How the elements are linked:
zu: Mub->Zis, Nik->Zad, Vam->Lum, Ros->Pur, Nul->Dep, Dov->Ruk, Far->Pim, Kov->Sor, Zel->Nat, Fod->Gev, Pum->Zok, Nat->Nim, Dis->Zer, Pes->Zul, Zul->Far, Dep->Toz, Kiz->Dun, Zok->Gid, Fip->Zod, Res->Med, Pak->Ros, Pim->Zuz, Sab->Nul, Kul->Lor, Bos->Vam, Tir->Des, Dat->Tob, Vil->Fet, Lum->Zef, Gom->Luz, Sis->Sus, Dun->Roz, Nos->Gik, Luz->Fot, Mam->Bel, Gik->Per, Ruk->Sif, Kab->Fas, Lor->Tol, Kog->Res, Zer->Bam, Gev->Zel, Zom->Kul, Lir->Nid, Bam->Lub, Lok->Tud, Gud->Rel, Sif->Lok, Des->Bom, Zis->Nis, Kob->Gud, Nim->Vil, Mav->Rit, Fet->Dup, Nis->Kov, Pek->Sis, Zav->Daf, Lam->Nos, Fot->Paz, Gid->Saf, Nif->Zom, Rel->Fod, Tol->Muz, Rit->Gom, Bom->Bos, Nur->Guf, Vit->Fip, Toz->Pek, Per->Kog, Sor->Dis, Zek->Rap, Ral->Mam, Saf->Kab, Zod->Dat, Daf->Sab, Tet->Ral, Roz->Pum, Rap->Nur, Kav->Dov, Bel->Vit, Gub->Lam, Muz->Kob, Luk->Mub, Med->Tet, Zad->Gub, Tob->Naz, Paz->Kiz, Lub->Pak, Naz->Luk, Pur->Nik, Dup->Rad, Nid->Pes, Fas->Nif, Rad->Mav, Tud->Zav, Guf->Kav, Sus->Tir, Zef->Lir, Zuz->Zek
ro: Mub->Nul, Nik->Zef, Vam->Rel, Ros->Vam, Nul->Kab, Dov->Paz, Far->Fet, Kov->Pek, Zel->Lam, Fod->Zad, Pum->Naz, Nat->Nos, Dis->Sus, Pes->Nim, Zul->Vil, Dep->Fas, Kiz->Zod, Zok->Luk, Fip->Sif, Res->Zek, Pak->Bos, Pim->Dup, Sab->Saf, Kul->Zer, Bos->Gud, Tir->Tol, Dat->Tud, Vil->Per, Lum->Fod, Gom->Mam, Sis->Kul, Dun->Dat, Nos->Zul, Luz->Bel, Mam->Kav, Gik->Far, Ruk->Kiz, Kab->Nis, Lor->Bam, Kog->Zuz, Zer->Tir, Gev->Gub, Zom->Dis, Lir->Zel, Bam->Des, Lok->Roz, Gud->Pur, Sif->Dun, Des->Muz, Zis->Dep, Kob->Ros, Nim->Gik, Mav->Tet, Fet->Kog, Nis->Toz, Pek->Zom, Zav->Zok, Lam->Pes, Fot->Vit, Gid->Mub, Nif->Sor, Rel->Nik, Tol->Lub, Rit->Ral, Bom->Kob, Nur->Gom, Vit->Ruk, Toz->Nif, Per->Pim, Sor->Sis, Zek->Mav, Ral->Guf, Saf->Zis, Zod->Lok, Daf->Gid, Tet->Nur, Roz->Tob, Rap->Rit, Kav->Fot, Bel->Dov, Gub->Nid, Muz->Pak, Luk->Sab, Med->Rap, Zad->Lir, Tob->Zav, Paz->Fip, Lub->Bom, Naz->Daf, Pur->Lum, Dup->Res, Nid->Nat, Fas->Kov, Rad->Med, Tud->Pum, Guf->Luz, Sus->Lor, Zef->Gev, Zuz->Rad
ni: Mub->Nim, Nik->Dun, Vam->Fip, Ros->Paz, Nul->Gik, Dov->Pak, Far->Zis, Kov->Dup, Zel->Zav, Fod->Lok, Pum->Lir, Nat->Daf, Dis->Mav, Pes->Luk, Zul->Mub, Dep->Per, Kiz->Vam, Zok->Nid, Fip->Gud, Res->Nif, Pak->Fot, Pim->Nis, Sab->Nos, Kul->Rap, Bos->Vit, Tir->Ral, Dat->Fod, Vil->Nul, Lum->Zod, Gom->Tir, Sis->Med, Dun->Lum, Nos->Gid, Luz->Des, Mam->Tol, Gik->Saf, Ruk->Ros, Kab->Far, Lor->Nur, Kog->Fas, Zer->Rit, Gev->Tud, Zom->Zek, Lir->Tob, Bam->Gom, Lok->Nik, Gud->Ruk, Sif->Pur, Des->Mam, Zis->Vil, Kob->Dov, Nim->Sab, Mav->Sis, Fet->Dep, Nis->Fet, Pek->Res, Zav->Gub, Lam->Zok, Fot->Bom, Gid->Pes, Nif->Zuz, Rel->Sif, Tol->Guf, Rit->Sus, Bom->Bel, Nur->Zer, Vit->Kob, Toz->Kog, Per->Kab, Sor->Rad, Zek->Sor, Ral->Lor, Saf->Zul, Zod->Rel, Daf->Lam, Tet->Kul, Roz->Zef, Rap->Dis, Kav->Lub, Bel->Muz, Gub->Pum, Muz->Kav, Luk->Nat, Med->Zom, Zad->Roz, Tob->Gev, Paz->Bos, Lub->Luz, Naz->Zel, Pur->Kiz, Dup->Toz, Nid->Naz, Fas->Pim, Rad->Pek, Tud->Zad, Guf->Bam, Sus->Tet, Zef->Dat, Zuz->Kov
te: Mub->Nos, Nik->Zod, Vam->Ruk, Ros->Vit, Nul->Zul, Dov->Bom, Far->Nul, Kov->Kog, Zel->Pum, Fod->Dun, Pum->Gev, Nat->Zok, Dis->Med, Pes->Daf, Zul->Sab, Dep->Far, Kiz->Gud, Zok->Zel, Fip->Ros, Res->Kov, Pak->Bel, Pim->Dep, Sab->Pes, Kul->Mav, Bos->Dov, Tir->Nur, Dat->Nik, Vil->Saf, Lum->Sif, Gom->Lor, Sis->Zek, Dun->Rel, Nos->Luk, Luz->Tol, Mam->Bam, Gik->Mub, Ruk->Bos, Kab->Vil, Lor->Rit, Kog->Nis, Zer->Tet, Gev->Roz, Zom->Rad, Lir->Tud, Bam->Ral, Lok->Lum, Gud->Paz, Sif->Vam, Des->Guf, Zis->Gik, Kob->Fot, Nim->Gid, Mav->Zom, Fet->Kab, Nis->Per, Pek->Zuz, Zav->Lir, Lam->Naz, Fot->Muz, Gid->Nat, Nif->Dup, Rel->Kiz, Tol->Gom, Rit->Kul, Bom->Kav, Nur->Sus, Vit->Pak, Toz->Pim, Per->Zis, Sor->Res, Zek->Pek, Ral->Zer, Saf->Nim, Zod->Pur, Daf->Nid, Tet->Dis, Roz->Fod, Rap->Sis, Kav->Des, Bel->Lub, Gub->Tob, Muz->Luz, Luk->Lam, Med->Sor, Zad->Dat, Tob->Zad, Paz->Kob, Lub->Mam, Naz->Gub, Pur->Fip, Dup->Fas, Nid->Zav, Fas->Fet, Rad->Nif, Tud->Zef, Guf->Tir, Sus->Rap, Zef->Lok, Zuz->Toz
da: Mub->Far, Nik->Tud, Vam->Dun, Ros->Sif, Nul->Fet, Dov->Gud, Far->Fas, Kov->Zek, Zel->Luk, Fod->Tob, Pum->Lam, Nat->Mub, Dis->Nur, Pes->Saf, Zul->Kab, Dep->Dup, Kiz->Nik, Zok->Nos, Fip->Lum, Res->Sis, Pak->Ruk, Pim->Nif, Sab->Vil, Kul->Ral, Bos->Kiz, Tir->Luz, Dat->Lir, Vil->Nis, Lum->Roz, Gom->Lub, Sis->Rit, Dun->Zad, Nos->Nul, Luz->Pak, Mam->Bom, Gik->Dep, Ruk->Rel, Kab->Kog, Lor->Mam, Kog->Pek, Zer->Guf, Gev->Naz, Zom->Tet, Lir->Zok, Bam->Kav, Lok->Gev, Gud->Zod, Sif->Fod, Des->Fot, Zis->Pim, Kob->Fip, Nim->Zis, Mav->Zer, Fet->Kov, Nis->Zuz, Pek->Mav, Zav->Nat, Lam->Sab, Fot->Ros, Gid->Gik, Nif->Med, Rel->Dat, Tol->Bel, Rit->Bam, Bom->Paz, Nur->Tol, Vit->Vam, Toz->Rad, Per->Toz, Sor->Rap, Zek->Kul, Ral->Des, Saf->Per, Zod->Zef, Daf->Nim, Tet->Tir, Roz->Gub, Rap->Lor, Kav->Kob, Bel->Bos, Gub->Daf, Muz->Vit, Luk->Zul, Med->Sus, Zad->Zav, Tob->Nid, Paz->Pur, Lub->Dov, Naz->Pes, Pur->Lok, Dup->Sor, Nid->Gid, Fas->Res, Rad->Dis, Tud->Zel, Guf->Muz, Sus->Gom, Zef->Pum, Zuz->Zom

The rows follow the links: the fewer symbols apart two elements are, the more alike their rows tend to be.

Each row is also shifted at random along 2 hidden directions that mean nothing.

Rows in random order:
Each row is one element's numbers.
r1: 5,-19,-32,-10,28,-20,36,-18,12,16,-32,-26,-17,11,40,-18,-7,-11,23,-55,-28,19,-26,-23,-47,-3,43,-14,22,11,-12,-31,29,-3,16,-21,15,31
r2: 23,5,15,-20,-54,-14,-19,-36,35,-31,28,14,32,50,-28,38,-22,38,-45,43,-2,-24,43,4,35,57,-18,-77,41,-35,1,16,-25,10,27,-17,-49,-1
r3: 49,-12,-26,14,50,-23,25,22,-16,26,-38,-15,-27,-8,28,-16,9,-20,22,-48,-22,1,-46,-16,-38,-42,25,11,16,18,20,-18,27,10,19,-18,21,6
r4: 127,-4,-31,-56,-36,17,38,20,-20,-20,25,-28,18,-17,38,3,10,10,-4,-28,15,-10,33,-22,-11,1,37,19,-12,-10,12,-39,38,5,-19,11,-6,14
r5: 56,2,-9,30,59,18,12,31,-34,32,-27,-8,-36,-47,18,-24,21,-39,29,-40,11,18,-47,-2,-15,-57,8,70,-45,38,3,-13,17,-7,-21,26,50,-3
r6: -77,5,-40,-44,-6,18,42,-1,4,-6,23,-36,5,-1,45,23,1,2,-26,-48,32,-11,9,-24,3,11,48,3,-21,-2,-7,-51,39,-4,-10,23,3,29
r7: -53,18,26,-1,-44,2,-29,0,4,-24,34,20,25,22,-36,42,-7,30,-51,51,23,-42,35,16,57,21,-33,-37,13,-28,19,23,-26,16,18,6,-35,-21
r8: 29,-20,-25,10,49,-29,26,19,-16,26,-42,-17,-25,-6,30,-17,5,-20,22,-46,-27,0,-43,-17,-38,-37,27,6,17,18,21,-19,29,9,24,-23,18,8
r9: -75,-14,-9,-52,-61,5,11,2,-3,-34,19,-5,31,-10,14,-33,3,18,37,13,-28,24,57,-5,-42,30,11,13,7,-22,-6,-4,9,-3,-32,-20,-16,7
r10: -2,5,16,-26,-54,17,-16,-40,31,-29,32,11,32,14,-16,-3,-13,20,2,40,1,22,49,10,10,58,-13,-15,-5,-21,-39,16,-21,-17,-25,4,-21,5
r11: -16,-4,-39,-32,8,0,44,-29,25,5,-2,-32,-6,19,48,7,-11,-2,-8,-52,6,9,-7,-28,-15,18,50,-22,1,1,-26,-47,32,-9,8,0,5,40
r12: -54,-5,-36,-28,16,7,40,-30,22,7,-7,-32,-7,5,48,-11,-6,-11,14,-53,3,27,-12,-24,-32,13,48,5,-12,10,-35,-43,30,-17,-10,8,21,38
r13: 61,12,27,62,50,-7,-27,-39,32,29,-21,21,-23,21,-34,10,-15,-18,-11,13,10,17,-45,17,31,5,-29,-19,-9,21,-36,28,-34,-15,17,11,15,-1
r14: 9,16,23,61,58,2,-26,-29,21,31,-14,15,-27,9,-28,17,-9,-19,-20,6,24,4,-47,18,39,-8,-26,-7,-18,26,-28,22,-28,-12,15,22,20,-1
r15: 35,-9,-15,22,53,-30,19,33,-25,30,-36,-13,-26,-1,14,7,8,-12,-9,-39,-10,-31,-53,-12,-8,-52,16,-7,25,16,45,-15,23,23,42,-17,10,-2
r16: -20,-6,8,-36,-61,-3,-9,-35,31,-33,24,8,33,29,-10,0,-15,30,-3,34,-19,10,52,3,-1,58,-5,-42,27,-32,-21,10,-15,-4,-8,-18,-35,10
r17: 12,3,-4,33,61,11,9,36,-35,33,-25,-11,-35,-36,13,-11,16,-35,12,-37,17,3,-52,0,-3,-59,8,56,-38,33,14,-12,17,-2,-8,26,42,-9
r18: 42,-4,40,55,25,7,-41,-22,13,15,-26,34,-18,-15,-37,-46,-2,-27,53,37,-22,54,-20,30,-16,2,-45,34,-24,23,-45,51,-44,-25,-29,-2,23,-15
r19: -105,-9,-34,-19,23,23,38,-23,8,11,-11,-30,-17,-28,48,-39,1,-25,45,-53,4,56,-16,-17,-48,-1,45,51,-47,24,-50,-37,29,-31,-43,20,41,36
r20: 102,11,-38,-48,-12,31,40,-8,3,-7,25,-36,5,-8,44,8,0,-1,-15,-43,36,3,15,-21,-2,13,47,19,-36,0,-20,-47,35,-12,-28,30,9,31
r21: 85,5,-8,35,62,-6,9,31,-21,34,-26,-4,-32,-19,9,5,10,-25,-6,-35,15,-14,-55,-5,5,-52,6,22,-14,28,19,-11,12,8,14,13,29,-8
r22: 66,-17,-19,-57,-52,16,21,16,-16,-30,19,-13,28,-24,28,-36,10,10,42,-5,-24,23,54,-11,-47,13,22,38,-5,-18,-3,-14,24,-3,-43,-9,-6,10
r23: 38,-9,5,-38,-60,-1,-4,-39,29,-31,23,8,33,23,-8,-11,-15,24,11,30,-21,24,55,1,-13,59,-4,-30,17,-26,-30,10,-15,-11,-14,-19,-27,12
r24: 117,16,32,11,-32,16,-35,3,-2,-17,30,25,15,5,-41,19,1,14,-27,57,24,-20,28,22,46,15,-42,-6,-6,-16,4,29,-31,3,-5,17,-18,-26
r25: -84,-20,-31,0,38,-28,30,10,-9,21,-38,-22,-19,2,34,-19,1,-16,18,-54,-29,3,-36,-21,-42,-25,34,-5,26,11,15,-28,31,9,23,-26,12,15
r26: -39,-10,-28,-63,-49,8,29,41,-34,-26,21,-20,24,-22,33,-10,15,17,10,-18,-8,-13,43,-19,-25,-9,28,24,4,-21,35,-28,37,12,-21,-5,-13,3
r27: -147,0,-41,-34,2,2,45,-18,14,1,5,-35,-1,11,46,16,-8,1,-18,-52,18,-3,-7,-28,-4,10,50,-15,-5,1,-12,-50,35,-2,7,9,2,35
r28: 12,0,40,34,-6,-13,-44,29,-20,-3,-8,35,1,-4,-48,-5,8,4,3,52,-21,-14,3,25,12,-18,-51,-1,25,-6,36,48,-31,17,11,-20,-14,-42
r29: -111,-18,-30,6,41,-42,29,26,-15,25,-42,-19,-20,11,27,0,4,-6,4,-49,-33,-19,-40,-21,-34,-38,33,-23,43,6,41,-25,31,26,49,-34,4,7
r30: -48,18,29,0,-39,8,-30,7,-2,-21,32,20,23,13,-40,40,-1,26,-46,51,24,-38,32,16,56,17,-37,-27,6,-23,19,26,-28,12,10,11,-31,-23
r31: 11,0,36,57,37,-3,-36,-34,22,17,-26,32,-19,-2,-35,-22,-7,-23,30,29,-13,43,-28,28,-3,7,-40,10,-14,20,-45,44,-40,-21,-8,1,17,-10
r32: -66,-15,-3,-46,-64,-17,2,-19,18,-34,16,3,36,29,-2,-1,-14,35,4,25,-34,2,54,-6,-19,46,1,-48,43,-38,4,5,0,7,5,-37,-39,7
r33: -43,4,-38,-40,-4,10,44,-19,16,-2,14,-37,0,11,44,15,-7,5,-21,-50,23,-4,3,-26,-3,17,51,-14,-13,-3,-15,-49,33,-8,1,16,6,39
r34: 1,19,25,-4,-45,22,-30,-12,12,-23,40,19,21,9,-36,26,-6,20,-29,53,30,-16,42,16,46,31,-30,-11,-13,-20,-9,22,-29,-2,-12,21,-23,-16
r35: -48,10,-34,-52,-21,39,39,15,-23,-9,32,-35,8,-27,45,3,9,-3,-7,-39,42,-3,23,-22,0,-3,43,48,-49,2,-3,-47,38,-10,-40,40,13,19
r36: -129,15,24,59,52,-9,-27,-18,16,28,-18,17,-27,20,-31,25,-10,-10,-31,10,19,-13,-48,14,42,-11,-28,-24,-1,17,-8,20,-29,-1,32,11,9,-9
r37: 32,-15,-34,-18,26,-8,38,-29,21,12,-23,-28,-14,5,44,-25,-9,-15,26,-54,-14,38,-22,-23,-44,7,46,1,-2,13,-36,-36,28,-16,-4,-9,22,38
r38: -55,-1,39,39,2,0,-43,28,-24,3,-6,35,0,-22,-43,-21,15,-8,23,53,-17,4,-2,30,5,-26,-52,33,-1,8,18,49,-31,5,-13,-4,-1,-41
r39: -61,-11,28,54,27,-55,-35,-21,24,18,-32,31,-12,51,-43,18,-16,10,-17,33,-36,-21,-34,15,15,4,-38,-78,68,-4,16,39,-37,18,67,-46,-23,-18
r40: 87,22,19,57,63,27,-22,-23,14,34,-12,10,-36,-17,-18,2,-1,-37,-4,-2,42,24,-51,16,32,-15,-19,35,-58,36,-43,16,-22,-26,-15,45,43,-1
r41: -2,-22,-33,-9,33,-31,36,-11,10,17,-36,-25,-17,16,38,-11,-8,-7,19,-54,-31,9,-30,-25,-42,-10,39,-25,33,10,1,-31,28,3,30,-32,10,28
r42: 10,-3,38,54,26,-3,-38,-24,15,14,-25,31,-16,-5,-38,-33,-4,-19,33,32,-23,39,-22,29,-8,3,-42,13,-6,17,-34,46,-41,-18,-11,-6,15,-15
r43: -23,18,35,14,-27,16,-38,27,-21,-16,25,26,14,-11,-41,18,7,12,-20,56,21,-23,23,22,45,-7,-46,13,-13,-8,22,35,-30,12,-7,19,-16,-36
r44: 65,-16,-3,-42,-62,-27,-1,-36,37,-36,15,5,38,51,-5,5,-21,39,-7,30,-39,-4,52,-8,-13,61,3,-74,62,-42,0,5,-12,11,23,-43,-47,13
r45: 60,9,-37,-46,-11,29,41,-11,5,-5,23,-37,5,-10,45,10,-1,-2,-12,-43,36,6,12,-23,-1,14,49,18,-36,2,-24,-50,32,-15,-26,33,12,35
r46: -27,-5,41,43,6,-7,-41,19,-14,4,-15,36,-5,-16,-43,-25,8,-9,32,47,-28,15,-4,31,-2,-15,-53,24,2,8,8,50,-34,1,-8,-15,5,-36
r47: 9,26,35,8,-31,54,-34,4,-14,-18,39,22,14,-34,-34,-5,9,-4,1,55,41,15,35,29,39,11,-42,60,-63,0,-25,28,-31,-20,-58,47,8,-22
r48: 5,16,7,47,64,15,-7,13,-17,34,-17,0,-33,-20,-6,13,10,-27,-17,-16,38,-10,-55,9,29,-44,-9,31,-38,32,-1,-2,-2,-3,5,36,31,-9
r49: 43,2,-41,-40,-6,7,41,-24,18,-3,13,-36,3,18,41,26,-10,7,-32,-48,24,-12,4,-28,3,20,49,-24,1,-5,-9,-48,36,-1,15,11,-5,38
r50: -48,3,-38,-38,2,21,43,-22,17,1,10,-35,-1,-2,46,4,-5,-7,-4,-51,28,17,1,-23,-11,15,49,10,-30,5,-35,-46,34,-17,-18,24,18,38
r51: 41,15,2,46,61,-3,-4,19,-15,32,-18,-4,-33,-7,-3,23,5,-21,-30,-22,28,-27,-57,1,31,-44,-3,5,-11,26,17,-5,4,9,27,20,21,-13
r52: 55,16,23,-9,-49,12,-23,-29,27,-26,36,18,28,26,-30,26,-13,23,-28,50,16,-5,40,14,38,47,-26,-35,4,-23,-16,21,-31,-5,-3,7,-31,-3
r53: -52,15,22,-16,-49,27,-21,-27,20,-29,41,14,26,5,-22,10,-8,17,-12,46,21,9,46,15,31,44,-24,-1,-20,-17,-28,19,-28,-13,-27,23,-18,-5
r54: -36,10,39,26,-18,8,-39,36,-28,-11,13,29,10,-18,-43,6,16,4,-9,55,6,-25,15,25,32,-18,-50,21,-3,-5,33,41,-30,14,-3,7,-13,-44
r55: 20,-17,-15,-57,-58,3,16,9,-9,-31,14,-11,30,-11,21,-35,5,16,39,5,-32,24,54,-7,-46,24,16,21,8,-22,1,-8,18,-2,-33,-20,-13,7
r56: -40,14,35,59,49,23,-33,-37,23,26,-18,23,-26,-20,-29,-24,-2,-35,31,23,16,53,-35,29,9,0,-37,41,-50,34,-64,32,-39,-36,-30,32,40,-6
r57: 48,5,38,57,41,12,-36,-42,24,21,-21,29,-23,-12,-33,-34,-8,-33,39,27,-3,57,-29,32,0,8,-40,29,-38,29,-64,40,-41,-34,-30,17,33,-7
r58: 15,14,2,43,68,21,1,25,-28,34,-16,-4,-37,-38,1,-1,16,-38,2,-26,35,0,-54,5,16,-53,-3,58,-50,39,0,-6,6,-8,-12,39,45,-8
r59: -44,12,34,22,-22,12,-38,33,-27,-9,21,29,10,-15,-46,10,12,9,-12,53,13,-24,19,25,37,-16,-49,19,-9,-6,31,39,-25,14,-8,10,-11,-43
r60: -46,-9,-35,-23,19,9,38,-29,19,9,-9,-31,-12,-3,45,-20,-5,-17,24,-53,0,37,-16,-19,-38,9,47,13,-19,16,-41,-40,28,-21,-17,8,25,39
r61: -42,8,39,30,-10,5,-42,39,-30,-6,4,29,3,-21,-47,-5,15,1,6,52,-5,-14,10,27,20,-24,-52,27,-5,-1,30,45,-32,9,-11,2,-3,-44
r62: 7,-8,41,43,10,-17,-41,7,-6,5,-18,36,-5,-3,-44,-22,4,-5,25,46,-36,10,-9,27,-4,-9,-49,-1,17,3,10,49,-37,4,6,-24,-3,-32
r63: 86,5,-7,40,58,-28,5,27,-18,32,-27,-6,-28,9,2,30,5,-9,-36,-32,7,-45,-56,-9,22,-46,4,-23,21,14,45,-7,8,24,53,-4,7,-9
r64: -15,11,28,59,45,-1,-33,-35,26,26,-21,21,-26,10,-32,1,-10,-19,-1,18,9,19,-42,22,25,6,-32,-8,-14,22,-38,30,-35,-17,9,10,21,-6
r65: 16,6,-40,-51,-20,7,42,7,-2,-11,23,-34,11,7,41,31,0,15,-38,-42,27,-28,17,-26,8,5,47,-16,-1,-14,14,-47,39,10,6,16,-11,26
r66: 55,8,18,-21,-56,22,-17,-43,32,-29,35,13,28,14,-18,0,-15,18,0,43,8,26,51,14,11,57,-17,-12,-12,-20,-43,18,-24,-17,-29,8,-20,5
r67: -48,-19,-18,-60,-58,-5,19,22,-19,-31,17,-11,30,-6,21,-23,6,24,25,0,-33,0,51,-14,-38,14,19,6,22,-27,24,-16,25,13,-18,-27,-23,5
r68: 43,-23,-31,-4,37,-32,34,-7,8,23,-38,-21,-18,10,36,-20,-6,-10,22,-53,-35,12,-32,-22,-49,-12,38,-19,29,10,1,-30,30,3,27,-32,11,28
r69: -106,-19,-30,2,40,-32,27,21,-12,20,-37,-21,-18,0,33,-11,5,-10,16,-51,-31,-5,-37,-22,-40,-33,35,-6,29,11,26,-27,31,11,31,-29,13,12
r70: -46,18,33,12,-30,12,-35,23,-16,-17,29,25,15,-3,-40,24,7,19,-33,54,21,-36,26,20,49,-2,-44,1,-5,-16,28,31,-25,13,0,14,-22,-34
r71: -28,18,25,-8,-44,32,-27,-18,11,-27,41,15,22,1,-29,16,-5,18,-19,50,31,1,41,18,40,36,-30,5,-26,-17,-19,23,-29,-11,-26,29,-14,-9
r72: -97,13,33,19,-24,-6,-38,37,-24,-14,18,28,13,4,-45,35,7,22,-42,56,12,-53,22,18,50,-13,-46,-18,21,-21,55,36,-27,28,24,-3,-31,-40
r73: 52,-8,39,51,25,-12,-37,-15,10,11,-28,36,-14,1,-38,-29,-4,-12,36,40,-32,33,-15,26,-12,0,-48,6,5,11,-21,49,-41,-11,-4,-18,11,-20
r74: 65,-6,39,50,18,-15,-41,-11,7,11,-27,35,-10,0,-42,-30,-1,-10,33,41,-33,27,-18,25,-10,-3,-46,3,12,9,-12,50,-39,-8,2,-20,6,-24
r75: 61,-3,42,40,9,-1,-42,15,-16,3,-13,35,-4,-26,-42,-33,10,-13,39,49,-23,23,-3,30,-6,-14,-53,37,-10,11,-4,53,-36,-6,-23,-6,8,-36
r76: 1,-11,-16,18,54,-8,21,30,-29,27,-33,-16,-30,-29,23,-22,13,-29,26,-46,-11,6,-46,-8,-32,-52,21,39,-8,28,19,-20,26,2,1,-3,32,-1
r77: 46,-5,7,-32,-63,-16,-12,-42,39,-33,27,10,32,49,-18,16,-21,36,-21,36,-17,-7,51,1,11,63,-9,-72,41,-37,-13,13,-20,2,16,-28,-46,9
r78: -54,21,14,54,59,6,-13,0,0,36,-13,4,-33,-1,-20,26,-1,-23,-32,-7,40,-15,-55,10,43,-30,-15,5,-27,27,-6,9,-13,-2,20,31,22,-10
r79: -21,5,33,59,42,-5,-35,-36,26,21,-21,26,-24,11,-34,-7,-9,-17,11,22,-3,26,-35,22,12,4,-36,-5,-5,18,-38,36,-38,-17,5,1,17,-7
r80: 28,19,11,56,59,12,-13,0,0,35,-15,5,-33,-8,-15,18,0,-27,-25,-12,38,-5,-55,8,38,-31,-14,14,-33,30,-11,7,-13,-9,11,34,31,-5
r81: 9,-9,-40,-29,9,-10,40,-35,29,8,-9,-34,-5,28,44,5,-15,2,-9,-55,0,5,-11,-29,-21,21,52,-34,13,1,-23,-43,31,-7,16,-7,3,44
r82: -24,4,-37,-52,-32,1,40,29,-20,-15,24,-30,17,2,37,30,4,22,-36,-34,19,-44,23,-29,6,-3,42,-13,12,-18,37,-46,42,19,9,6,-19,12
r83: 10,18,19,58,59,0,-23,-22,18,31,-15,13,-31,14,-27,25,-9,-18,-31,0,28,-6,-53,14,42,-12,-20,-15,-12,22,-19,16,-23,-7,25,20,19,-5
r84: -29,0,37,33,-10,-17,-42,36,-26,-7,-3,33,7,1,-49,9,7,11,-6,51,-16,-26,5,21,23,-20,-48,-10,29,-10,45,47,-31,24,23,-18,-22,-44
r85: 65,-11,-18,22,55,-28,17,30,-22,29,-40,-14,-25,-1,18,-1,7,-14,1,-43,-16,-19,-49,-14,-18,-48,17,-4,23,18,35,-15,24,17,36,-20,17,3
r86: -61,12,43,27,-11,32,-42,38,-36,-6,16,30,4,-49,-42,-22,22,-12,25,54,12,9,13,34,19,-24,-52,74,-46,9,6,45,-29,-6,-50,28,14,-43
r87: -2,18,6,53,63,1,-8,9,-9,33,-18,3,-32,-3,-12,29,3,-19,-33,-14,35,-24,-55,6,41,-37,-13,4,-22,25,9,3,-6,4,24,25,20,-8
r88: 43,-10,39,47,13,-34,-41,1,7,6,-26,35,-7,16,-45,-10,-5,3,13,44,-42,0,-13,23,-3,-6,-47,-30,41,-4,13,48,-37,10,29,-40,-10,-26
r89: -25,6,-37,-52,-26,15,39,22,-16,-12,27,-35,14,-6,40,23,6,14,-30,-37,30,-31,23,-24,6,-2,44,4,-8,-13,25,-46,44,12,1,17,-8,15
r90: -18,-17,-36,-13,31,-17,38,-22,15,15,-27,-25,-13,9,42,-21,-6,-12,23,-55,-20,26,-23,-25,-43,0,43,-6,8,12,-24,-34,28,-10,5,-18,15,33

Some elements, each with its row:
Luk r18
Lum r15
Pak r81
Zel r64
Pek r77
Fet r24
Toz r71
Nos r88
Mub r75
Naz r56
Nat r42
Zad r87
Per r43
Gev r78
Kul r67
Zuz r2
Bos r37
Fip r25
Lir r83
Kav r49
Zav r13
Mav r9
Lub r6
Pes r73
Zek r44
Gik r84
Vam r69
Nif r66

Row, symbols taken left to right, then the row they reach:
r47 te te: r54
r46 zu te: r28
r38 te: r62
r11 da ni: r90
r85 te ni: r29
r76 da ro: r80
r7 da: r10
r16 ni ro: r32
r52 te ni: r30
r70 da da: r23
r31 da da: r86
r36 da ro: r74
r51 da: r14
r61 da da: r53
r48 ro da: r79
r55 zu da: r35
r58 ni ni: r21
r50 ro da: r68
r5 ni ro: r63
r12 da ni: r41
r1 da: r3
r60 ro zu: r8
r59 ro te: r72

